Below are the code and all the weights of a small trained network. Each question names an input and a class and asks about switching units off, where a switched-off unit gives its printed mean instead of its output.

import numpy as np


def w(rows, s, z=0):
    codes = np.array(rows[::2]) - 128.0
    scale = np.full(codes.shape[1], s)
    scale[-1] = z or s
    return codes * scale


def norm(h):
    return h / np.sqrt((h * h).mean(-1, keepdims=True) + 1e-5)


def f(y):
    return np.maximum(y, 0)


def log_softmax(a):
    a = a - a.max(-1, keepdims=True)
    return a - np.log(np.exp(a).sum(-1, keepdims=True))


def net(x, mask):
    res = np.array(x, float).reshape(1, 7) / 4 @ E
    u = 0
    for l in range(2):
        y = f(norm(res) @ A[l][:, :-1].T + A[l][:, -1])
        res = res + np.where(mask[u : u + 8], y, B[l][:, -1]) @ B[l][:, :-1]
        u += 8
    return log_softmax(norm(res)[-1] @ U[:, :-1].T + U[:, -1])


A, B = {}, {}
E = w([
[129,129,129,130,128,127,129],'x0',
[122,68,129,141,7,102,131],'x1',
[158,191,67,132,126,29,156],'x2',
[129,129,128,130,127,129,128],'x3',
[115,201,175,45,88,132,173],'x4',
[129,126,128,127,127,130,127],'x5',
[131,128,124,128,127,130,130],'x6',
],0.0015)
A[0] = w([
[120,47,128,178,138,192,99,16],'0.n1',
[94,118,141,127,3,118,172,2],'0.n2',
[165,136,53,154,140,50,97,77],'0.n3',
[146,83,111,171,36,115,113,49],'0.n4',
[141,150,96,131,124,75,143,207],'0.n5',
[132,149,113,136,131,73,133,203],'0.n6',
[119,164,177,78,104,134,157,243],'0.n7',
[109,72,159,142,56,145,116,95],'0.n8',
],0.0038,0.00086)
B[0] = w([
[164,220,135,139,130,10,101,246],'0.n1',
[201,48,102,118,128,133,34,231],'0.n2',
[93,21,114,129,148,232,154,246],'0.n3',
[3,135,149,149,95,87,207,233],'0.n4',
[105,145,99,140,138,97,170,224],'0.n5',
[140,132,86,135,128,111,184,212],'0.n6',
[76,110,158,65,129,184,120,249],'0.n7',
[179,165,69,170,120,213,181,228],'0.n8',
],0.0029,0.0022)
A[1] = w([
[88,71,66,104,74,54,163,142],'1.n1',
[143,104,144,111,4,7,93,57],'1.n2',
[147,105,40,208,184,25,142,53],'1.n3',
[125,198,146,123,214,87,73,106],'1.n4',
[98,122,88,44,101,37,209,144],'1.n5',
[186,92,114,207,48,70,100,75],'1.n6',
[125,51,153,190,175,122,60,184],'1.n7',
[63,204,162,66,159,144,196,11],'1.n8',
],0.003,0.0011)
B[1] = w([
[164,132,184,90,143,86,67,231],'1.n1',
[192,197,127,126,247,205,99,182],'1.n2',
[140,77,141,111,114,229,131,250],'1.n3',
[185,75,137,59,23,76,62,204],'1.n4',
[154,170,122,131,106,51,78,225],'1.n5',
[63,142,167,163,148,109,155,202],'1.n6',
[176,252,123,64,106,54,143,204],'1.n7',
[37,123,110,218,171,122,192,212],'1.n8',
],0.0035,0.0025)
U = w([
[216,181,154,59,117,65,48,251],'0',
[186,69,46,116,215,196,171,127],'1',
[30,157,197,97,193,218,158,96],'2',
[68,214,88,96,156,34,212,59],'3',
[128,186,198,254,104,136,120,125],'4',
[118,11,90,181,72,53,157,95],'5',
[136,63,159,85,33,245,109,70],'6',
],0.0086,0.0017)

Each question gives the input, the list of numbers given to net, and the class t.
The units are the neurons (one row each of A and B). Each row of codes is followed by its name. A weight is (code - 128) times the scale printed after its matrix; where a second scale follows, it is the last column's (A, B and U).
mask holds one flag per neuron, layer by layer. A switched-off neuron (its flag False) gives its mean, the last column of its row in B, instead of its output. The means were averaged over made-up inputs and are rounded, as every weight is.
A unit's drop is (log p(t) with every unit on - log p(t) with that unit switched off) / (log p(t) with every unit on - log p(t) with every unit switched off).
The circuit of an input: a set's keep is (log p(t) with only the set's units on - log p(t) with every unit switched off) / (log p(t) with every unit on - log p(t) with every unit switched off). Starting from the 12 units with the biggest drops (on a tie, the unit counted first), units are removed one at a time, each time the one whose removal leaves the highest keep (on an exact tie, the one counted first), for as long as the keep stays at least 0.8.
circuit, biggest first: the units of the circuit, biggest drop first
k most important neurons: the k neurons with the biggest drops, biggest first
top k neurons in layer l: the k neurons of layer l with the biggest drops, biggest first
drop when u is switched off: that unit's drop, to one decimal
input [-1,7,-2,-7,-3,-7,3], class 4: 4 most important neurons => (0.n8 1.n2 1.n6 0.n4)
input [4,2,6,-3,4,-2,5], class 0: circuit, biggest first => (0.n2 1.n1)
input [-7,2,4,2,2,-4,7], class 0: circuit, biggest first => (1.n1)
input [4,-2,7,3,0,-1,1], class 1: circuit, biggest first => (0.n3 1.n3)
input [-7,1,-7,7,-7,-6,-1], class 4: top 2 neurons in layer 1 => (1.n6 1.n1)
input [-8,6,7,-5,2,-4,-6], class 0: 2 most important neurons => (1.n1 1.n2)
input [8,4,1,-5,1,1,-2], class 0: 3 most important neurons => (0.n2 1.n1 0.n3)
input [-7,7,2,-2,1,8,-1], class 0: top 3 neurons in layer 0 => (0.n2 0.n3 0.n4)
input [-5,-7,-3,3,-8,-1,4], class 0: 2 most important neurons => (1.n7 1.n4)
input [-1,-4,0,3,-1,2,1], class 0: 2 most important neurons => (0.n4 0.n8)
input [-7,5,3,-7,3,0,-6], class 0: 2 most important neurons => (0.n2 1.n2)
input [-4,1,-1,-8,0,-1,-1], class 4: 4 most important neurons => (0.n8 1.n6 0.n1 0.n3)
input [-7,-1,4,-5,-1,7,-4], class 1: top 2 neurons in layer 0 => (0.n3 0.n4)
input [8,1,-2,-6,-7,7,4], class 4: 2 most important neurons => (1.n6 1.n3)
input [3,1,-3,-5,-8,3,3], class 4: 2 most important neurons => (1.n6 1.n3)
input [1,3,6,-7,4,5,-2], class 0: most important neuron => (0.n2)
input [5,7,2,4,6,1,6], class 0: top 2 neurons in layer 0 => (0.n2 0.n3)
input [5,7,-4,-3,-1,-8,6], class 4: top 2 neurons in layer 0 => (0.n8 0.n1)
input [3,-1,5,-6,-3,1,-5], class 1: drop when 1.n6 is switched off => 0.0
input [3,-2,8,-4,-5,3,2], class 1: top neuron in layer 0 => (0.n3)
